Below are the code and all the weights of a small trained network. Each question names an input and a class and asks about switching units off, where a switched-off unit gives its printed mean instead of its output.

import numpy as np


def w(rows, s, z=0):
    codes = np.array(rows[::2]) - 128.0
    scale = np.full(codes.shape[1], s)
    scale[-1] = z or s
    return codes * scale


def f(y):
    return y / 2 * (1 + np.tanh(0.7978845608 * (y + 0.044715 * y**3)))


def log_softmax(a):
    a = a - a.max(-1, keepdims=True)
    return a - np.log(np.exp(a).sum(-1, keepdims=True))


def net(x, mask):
    res = np.array(x, float).reshape(1, 3) / 4 @ E
    y = f(res @ A[0][:, :-1].T + A[0][:, -1])
    res = res + np.where(mask, y, B[0][:, -1]) @ B[0][:, :-1]
    return log_softmax(res[-1] @ U[:, :-1].T + U[:, -1])


A, B = {}, {}
E = w([
[51,235,219,125,226,68,160],'x0',
[255,149,33,117,191,41,113],'x1',
[19,173,24,246,98,109,61],'x2',
],0.0085)
A[0] = w([
[79,101,179,126,93,180,136,60],'neuron 1',
[56,92,207,143,50,220,164,98],'neuron 2',
[108,121,44,245,93,140,79,164],'neuron 3',
[239,142,33,119,188,2,120,99],'neuron 4',
[212,74,189,70,156,138,203,57],'neuron 5',
[173,14,80,149,55,156,114,102],'neuron 6',
[170,108,155,35,113,221,210,147],'neuron 7',
[93,156,60,212,130,110,83,67],'neuron 8',
[172,106,64,91,23,197,102,108],'neuron 9',
[78,248,203,156,225,57,180,69],'neuron 10',
[196,94,213,81,128,169,89,252],'neuron 11',
[64,181,87,181,85,154,122,127],'neuron 12',
],0.0079,0.012)
B[0] = w([
[142,115,218,162,140,236,210,148],'neuron 1',
[65,83,177,109,69,169,90,203],'neuron 2',
[77,161,90,116,184,129,117,231],'neuron 3',
[4,68,200,127,42,218,82,237],'neuron 4',
[168,203,143,156,203,216,188,170],'neuron 5',
[181,118,217,193,173,48,183,193],'neuron 6',
[100,168,59,146,172,149,120,199],'neuron 7',
[185,150,136,165,198,221,167,170],'neuron 8',
[169,98,183,155,160,68,204,188],'neuron 9',
[144,79,181,196,157,54,176,206],'neuron 10',
[60,142,73,120,142,101,114,253],'neuron 11',
[102,161,93,102,162,153,139,187],'neuron 12',
],0.012)
U = w([
[140,96,169,153,161,10,198,133],'0',
[89,72,169,96,81,215,111,124],'1',
[121,211,57,106,197,165,164,71],'2',
[82,138,24,63,115,9,79,248],'3',
[194,123,145,102,106,128,131,94],'4',
[186,92,128,90,82,106,147,98],'5',
[200,130,141,117,89,142,141,95],'6',
],0.013)

Each question gives the input, the list of numbers given to net, and the class t.
The units are the neurons (one row each of A and B). Each row of codes is followed by its name. A weight is (code - 128) times the scale printed after its matrix; where a second scale follows, it is the last column's (A, B and U).
mask holds one flag per neuron, in row order. A switched-off neuron (its flag False) gives its mean, the last column of its row in B, instead of its output. The means were averaged over made-up inputs and are rounded, as every weight is.
A unit's drop is (log p(t) with every unit on - log p(t) with that unit switched off) / (log p(t) with every unit on - log p(t) with every unit switched off).
The circuit of an input: a set's keep is (log p(t) with only the set's units on - log p(t) with every unit switched off) / (log p(t) with every unit on - log p(t) with every unit switched off). Starting from all 12 units, units are removed one at a time, each time the one whose removal leaves the highest keep (on an exact tie, the one counted first), for as long as the keep stays at least 0.8.
circuit, biggest first: the units of the circuit, biggest drop first
unit that matters most: the unit with the biggest drop
top k neurons: the k neurons with the biggest drops, biggest first
drop when u is switched off: that unit's drop, to one decimal
input [-4,7,3], class 1: circuit, biggest first => (neuron 4)
input [5,-3,3], class 0: top 2 neurons => (neuron 10; neuron 4)
input [-8,-8,1], class 0: top 3 neurons => (neuron 6; neuron 9; neuron 4)
input [2,-6,-7], class 2: top 4 neurons => (neuron 4; neuron 7; neuron 5; neuron 11)
input [-5,-4,5], class 0: top 4 neurons => (neuron 6; neuron 4; neuron 9; neuron 7)
input [2,4,-1], class 1: top 2 neurons => (neuron 4; neuron 3)
input [8,-8,7], class 0: top 2 neurons => (neuron 10; neuron 4)
input [6,7,0], class 1: top 2 neurons => (neuron 4; neuron 6)
input [3,2,2], class 3: top 2 neurons => (neuron 6; neuron 9)
input [3,-6,7], class 2: top 4 neurons => (neuron 4; neuron 12; neuron 3; neuron 8)
input [0,4,3], class 1: top 3 neurons => (neuron 4; neuron 11; neuron 7)
input [4,1,-5], class 2: top 2 neurons => (neuron 5; neuron 6)
input [3,1,-1], class 3: drop when neuron 1 is switched off => 0.2
input [-3,1,3], class 3: unit that matters most => neuron 10
input [1,-3,-3], class 3: drop when neuron 4 is switched off => 0.6
input [-6,-2,6], class 0: drop when neuron 9 is switched off => 0.7
